Below are the code and all the weights of a small trained network. Each question names an input and a class and asks about switching units off, where a switched-off unit gives its printed mean instead of its output.

import numpy as np


def w(rows, s, z=0):
    codes = np.array(rows[::2]) - 128.0
    scale = np.full(codes.shape[1], s)
    scale[-1] = z or s
    return codes * scale


def norm(h):
    return h / np.sqrt((h * h).mean(-1, keepdims=True) + 1e-5)


def f(y):
    return np.maximum(y, 0)


def log_softmax(a):
    a = a - a.max(-1, keepdims=True)
    return a - np.log(np.exp(a).sum(-1, keepdims=True))


def net(x, mask):
    res = np.array(x, float).reshape(1, 4) / 4 @ E
    u = 0
    for l in range(3):
        y = f(norm(res) @ A[l][:, :-1].T + A[l][:, -1])
        res = res + np.where(mask[u : u + 11], y, B[l][:, -1]) @ B[l][:, :-1]
        u += 11
    return log_softmax(norm(res)[-1] @ U[:, :-1].T + U[:, -1])


A, B = {}, {}
E = w([
[242,106,22],'x0',
[124,5,147],'x1',
[226,109,56],'x2',
[41,69,1],'x3',
],0.0054)
A[0] = w([
[178,78,152,107],'0.n1',
[48,141,179,128],'0.n2',
[172,118,129,39],'0.n3',
[146,225,38,22],'0.n4',
[196,102,50,31],'0.n5',
[140,36,94,177],'0.n6',
[255,150,218,56],'0.n7',
[205,150,47,83],'0.n8',
[45,145,46,252],'0.n9',
[180,153,183,86],'0.n10',
[112,74,44,56],'0.n11',
],0.01,0.0041)
B[0] = w([
[101,152,151,162],'0.n1',
[91,50,217,205],'0.n2',
[124,96,192,135],'0.n3',
[139,248,50,178],'0.n4',
[99,70,143,180],'0.n5',
[89,165,63,210],'0.n6',
[255,184,90,213],'0.n7',
[92,74,86,194],'0.n8',
[125,241,156,255],'0.n9',
[176,198,129,175],'0.n10',
[48,169,125,186],'0.n11',
],0.007,0.0062)
A[1] = w([
[177,129,137,135],'1.n1',
[181,27,210,51],'1.n2',
[217,132,145,131],'1.n3',
[141,185,142,252],'1.n4',
[96,166,235,94],'1.n5',
[92,127,214,110],'1.n6',
[116,186,194,198],'1.n7',
[41,138,11,180],'1.n8',
[173,92,132,12],'1.n9',
[140,162,141,196],'1.n10',
[159,3,85,104],'1.n11',
],0.013,0.0034)
B[1] = w([
[128,138,83,158],'1.n1',
[207,93,162,156],'1.n2',
[165,104,48,181],'1.n3',
[159,124,52,219],'1.n4',
[108,55,108,213],'1.n5',
[168,113,58,191],'1.n6',
[128,74,69,221],'1.n7',
[85,158,255,254],'1.n8',
[134,163,112,133],'1.n9',
[128,151,24,181],'1.n10',
[48,107,83,147],'1.n11',
],0.0099,0.009)
A[2] = w([
[137,106,7,209],'2.n1',
[102,175,145,170],'2.n2',
[87,137,227,151],'2.n3',
[220,144,87,4],'2.n4',
[83,105,65,234],'2.n5',
[96,143,151,91],'2.n6',
[134,142,55,58],'2.n7',
[55,120,124,121],'2.n8',
[138,67,215,214],'2.n9',
[175,196,123,168],'2.n10',
[90,95,106,216],'2.n11',
],0.014,0.0024)
B[2] = w([
[74,117,136,249],'2.n1',
[121,136,199,169],'2.n2',
[123,60,140,173],'2.n3',
[105,115,88,184],'2.n4',
[76,118,169,204],'2.n5',
[125,107,123,153],'2.n6',
[118,105,164,184],'2.n7',
[106,99,81,180],'2.n8',
[254,224,191,159],'2.n9',
[139,255,122,172],'2.n10',
[72,71,157,174],'2.n11',
],0.0099,0.011)
U = w([
[67,114,176,144],'0',
[160,178,3,163],'1',
[185,156,144,29],'2',
[167,64,65,94],'3',
[181,62,178,114],'4',
[82,241,121,139],'5',
[28,68,110,201],'6',
[171,149,134,2],'7',
],0.021,0.0099)

Each question gives the input, the list of numbers given to net, and the class t.
The units are the neurons (one row each of A and B). Each row of codes is followed by its name. A weight is (code - 128) times the scale printed after its matrix; where a second scale follows, it is the last column's (A, B and U).
mask holds one flag per neuron, layer by layer. A switched-off neuron (its flag False) gives its mean, the last column of its row in B, instead of its output. The means were averaged over made-up inputs and are rounded, as every weight is.
A unit's drop is (log p(t) with every unit on - log p(t) with that unit switched off) / (log p(t) with every unit on - log p(t) with every unit switched off).
The circuit of an input: a set's keep is (log p(t) with only the set's units on - log p(t) with every unit switched off) / (log p(t) with every unit on - log p(t) with every unit switched off). Starting from the 12 units with the biggest drops (on a tie, the unit counted first), units are removed one at a time, each time the one whose removal leaves the highest keep (on an exact tie, the one counted first), for as long as the keep stays at least 0.8.
circuit, biggest first: the units of the circuit, biggest drop first
unit that matters most: the unit with the biggest drop
top k neurons: the k neurons with the biggest drops, biggest first
top k neurons in layer l: the k neurons of layer l with the biggest drops, biggest first
drop when u is switched off: that unit's drop, to one decimal
input [1,8,8,5], class 0: unit that matters most	1.n8
input [3,-2,6,3], class 5: top 3 neurons in layer 1	1.n5; 1.n7; 1.n11
input [-7,-1,-7,-6], class 4: top 2 neurons in layer 2	2.n9; 2.n4
input [3,7,7,-5], class 1: circuit, biggest first	1.n5; 0.n2
input [8,8,8,-6], class 6: circuit, biggest first	1.n11; 2.n1
input [-8,8,7,5], class 0: circuit, biggest first	1.n8; 2.n9; 1.n10
input [-4,0,-5,-5], class 4: circuit, biggest first	0.n2; 0.n9; 2.n9
input [-4,-8,2,8], class 5: top 2 neurons	0.n9; 0.n4
input [5,8,-7,-2], class 0: circuit, biggest first	2.n9; 1.n4
input [1,-2,2,4], class 5: top 4 neurons	0.n9; 0.n4; 1.n5; 0.n2
input [5,-1,-5,-1], class 5: top 4 neurons in layer 1	1.n7; 1.n6; 1.n5; 1.n2
input [-7,-4,6,-2], class 1: top 2 neurons	1.n8; 0.n7
input [1,8,-5,-4], class 4: top 3 neurons in layer 1	1.n2; 1.n4; 1.n10
input [0,-8,-4,0], class 6: top 3 neurons in layer 1	1.n7; 1.n5; 1.n8
input [2,8,-4,5], class 0: unit that matters most	1.n8
input [-5,6,-1,0], class 4: top 3 neurons in layer 1	1.n2; 1.n10; 1.n4
input [-3,7,-7,2], class 4: top 3 neurons	0.n2; 2.n9; 1.n10
input [-8,8,-6,-3], class 4: top 2 neurons	2.n9; 1.n2
input [8,-8,1,-1], class 5: top 2 neurons in layer 1	1.n7; 1.n6
input [-8,4,2,0], class 4: unit that matters most	0.n2
input [-3,4,1,4], class 0: top 2 neurons	1.n8; 0.n6
input [0,-8,6,0], class 5: top 2 neurons in layer 0	0.n8; 0.n7
input [-3,7,-7,-3], class 4: top 2 neurons	2.n9; 1.n2
input [6,8,3,5], class 0: drop when 1.n10 is switched off	0.1
input [6,5,-8,-3], class 1: drop when 0.n7 is switched off	0.2
input [1,2,7,2], class 0: drop when 0.n5 is switched off	-0.1
input [-2,2,-2,-1], class 4: drop when 0.n9 is switched off	0.2
input [1,-5,-5,-2], class 6: top neuron in layer 2	2.n1
